Below is a small trained network, with its code and all its weights. Each question gives an input and a target symbol and asks what happens when units are switched off, that is, made to give their printed mean instead of their output.

import numpy as np


def w(rows, s, z=0):
    codes = np.array(rows[::2]) - 128.0
    scale = np.full(codes.shape[1], s)
    scale[-1] = z or s
    return codes * scale


def f(y):
    return y / 2 * (1 + np.tanh(0.7978845608 * (y + 0.044715 * y**3)))


def softmax(a):
    e = np.exp(a - a.max(-1, keepdims=True))
    return e / e.sum(-1, keepdims=True)


def log_softmax(a):
    a = a - a.max(-1, keepdims=True)
    return a - np.log(np.exp(a).sum(-1, keepdims=True))


def net(x, mask):
    ids = ['ΦΩεζθλμξστψ'.index(c) for c in x.split()]
    T = len(ids)
    res = E[ids] + P[:T]
    q, k, v = (res @ M[0].T for M in (Q, K, V))
    z = softmax(np.where(np.tri(T) > 0, q @ k.T / 3**0.5, -1e9)) @ v
    res = res + np.where(mask[0], z, O[0][:, -1]) @ O[0][:, :-1]
    y = f(res @ A[0][:, :-1].T + A[0][:, -1])
    res = res + np.where(mask[1:17], y, B[0][:, -1]) @ B[0][:, :-1]
    return log_softmax(res[-1] @ U[:, :-1].T + U[:, -1])


Q, K, V, O, A, B = {}, {}, {}, {}, {}, {}
E = w([
[228,125,132,120,182],'Φ',
[85,198,206,122,99],'Ω',
[85,123,61,154,111],'ε',
[166,60,133,161,26],'ζ',
[112,60,89,53,66],'θ',
[112,124,155,168,200],'λ',
[79,177,16,218,145],'μ',
[219,158,86,113,95],'ξ',
[46,70,152,102,135],'σ',
[183,133,239,2,98],'τ',
[166,59,86,142,170],'ψ',
],0.023)
P = w([
[14,185,144,180,115],'0',
[74,168,146,213,113],'1',
[97,167,105,217,99],'2',
[128,173,74,217,94],'3',
[151,159,67,225,103],'4',
[158,175,61,222,104],'5',
[160,172,33,222,87],'6',
[186,166,38,227,101],'7',
[196,180,30,243,102],'8',
[187,171,22,240,102],'9',
[197,181,30,253,101],'10',
],0.006)
Q[0] = w([
[194,145,148,155,150],'H1',
[117,162,254,18,55],'H1',
[127,58,186,91,134],'H1',
],0.014)
K[0] = w([
[185,54,255,144,178],'H1',
[102,221,171,8,198],'H1',
[81,107,117,96,236],'H1',
],0.0086)
V[0] = w([
[217,93,150,200,174],'H1',
[208,125,21,72,255],'H1',
[239,144,75,155,122],'H1',
],0.005)
O[0] = w([
[163,95,95,64,141,123],'H1',
[2,163,34,79,148,3],'H1',
[114,109,102,61,126,206],'H1',
],0.01,0.0028)
A[0] = w([
[179,208,103,156,130,104],'N1',
[111,111,115,67,161,98],'N2',
[108,116,192,64,146,74],'N3',
[157,143,142,150,155,155],'N4',
[157,88,70,143,104,11],'N5',
[149,73,179,116,106,2],'N6',
[161,93,126,133,175,141],'N7',
[84,58,170,146,126,106],'N8',
[97,155,71,166,77,114],'N9',
[43,113,141,168,114,78],'N10',
[135,212,108,146,255,126],'N11',
[93,158,123,148,112,63],'N12',
[135,160,99,96,115,152],'N13',
[88,107,109,71,139,56],'N14',
[166,114,124,127,93,98],'N15',
[85,70,73,138,137,138],'N16',
],0.014,0.009)
B[0] = w([
[58,61,90,158,178,203],'N1',
[98,85,62,160,162,150],'N2',
[163,153,100,101,220,139],'N3',
[76,112,119,123,102,171],'N4',
[28,215,159,143,143,172],'N5',
[79,244,42,55,155,158],'N6',
[73,117,79,157,52,166],'N7',
[149,74,128,74,146,197],'N8',
[193,124,134,123,156,241],'N9',
[181,173,141,88,197,214],'N10',
[4,137,157,1,89,212],'N11',
[125,162,87,134,144,145],'N12',
[203,109,142,95,160,159],'N13',
[50,98,96,217,133,151],'N14',
[88,116,112,95,114,173],'N15',
[158,144,213,203,94,254],'N16',
],0.008,0.0093)
U = w([
[92,79,54,40,154,48],'Φ',
[85,233,207,181,81,52],'Ω',
[244,228,80,220,159,125],'ε',
[110,210,98,99,46,93],'ζ',
[169,79,151,115,20,254],'θ',
[2,145,178,89,84,5],'λ',
[77,253,67,148,200,82],'μ',
[222,120,37,84,162,173],'ξ',
[141,53,181,125,242,142],'σ',
[168,207,121,65,134,101],'τ',
[74,87,72,223,142,117],'ψ',
],0.007,0.0082)

Each question gives the input, a string of symbols that net reads in full, and the target symbol t.
The units are the heads (3 rows each of Q, K, V and O) and the neurons (one row each of A and B). Each row of codes is followed by its name. A weight is (code - 128) times the scale printed after its matrix; where a second scale follows, it is the last column's (O, A, B and U).
mask holds one flag per unit, heads first, then neurons. A switched-off unit (its flag False) gives its mean, the last column of its rows in O or B, instead of its output. The means were averaged over made-up inputs and are rounded, as every weight is.
A unit's drop is (log p(t) with every unit on - log p(t) with that unit switched off) / (log p(t) with every unit on - log p(t) with every unit switched off).
The circuit of an input: a set's keep is (log p(t) with only the set's units on - log p(t) with every unit switched off) / (log p(t) with every unit on - log p(t) with every unit switched off). Starting from the 12 units with the biggest drops (on a tie, the unit counted first), units are removed one at a time, each time the one whose removal leaves the highest keep (on an exact tie, the one counted first), for as long as the keep stays at least 0.8.
units of the circuit, in order: the units of the circuit, biggest drop first
unit that matters most: the unit with the biggest drop
top k neurons: the k neurons with the biggest drops, biggest first
drop when u is switched off: that unit's drop, to one decimal
input τ ζ ψ, target θ: units of the circuit, in order => [N7; N1; N10]
input λ λ Φ σ ε, target ε: unit that matters most => N11
input σ μ ψ σ, target σ: units of the circuit, in order => [N10; N8; N11]
input σ Ω ξ ξ, target ξ: units of the circuit, in order => [H1; N13]
input Φ τ ε ξ, target ξ: top 2 neurons => [N13; N16]
input λ ε σ ζ ε σ ψ ε ψ, target θ: units of the circuit, in order => [N7; H1]
input ζ θ λ, target θ: units of the circuit, in order => [H1; N7; N10]
input Ω ζ μ σ μ ξ ψ ξ ξ, target ψ: units of the circuit, in order => [N1; N10]
input Φ θ σ, target σ: top 2 neurons => [N8; N10]
input σ ζ Ω θ σ μ Ω μ σ Φ, target ψ: top 2 neurons => [N1; N7]
input ζ ζ μ ψ σ μ ε μ ψ, target ψ: drop when N1 is switched off => -0.1
input ζ μ μ μ ψ μ ξ, target ψ: drop when H1 is switched off => 0.3
input μ Ω λ ε θ μ σ Ω Φ, target Φ: drop when H1 is switched off => 0.2
input Ω μ σ ζ ψ μ θ σ μ, target ψ: units of the circuit, in order => [N1]
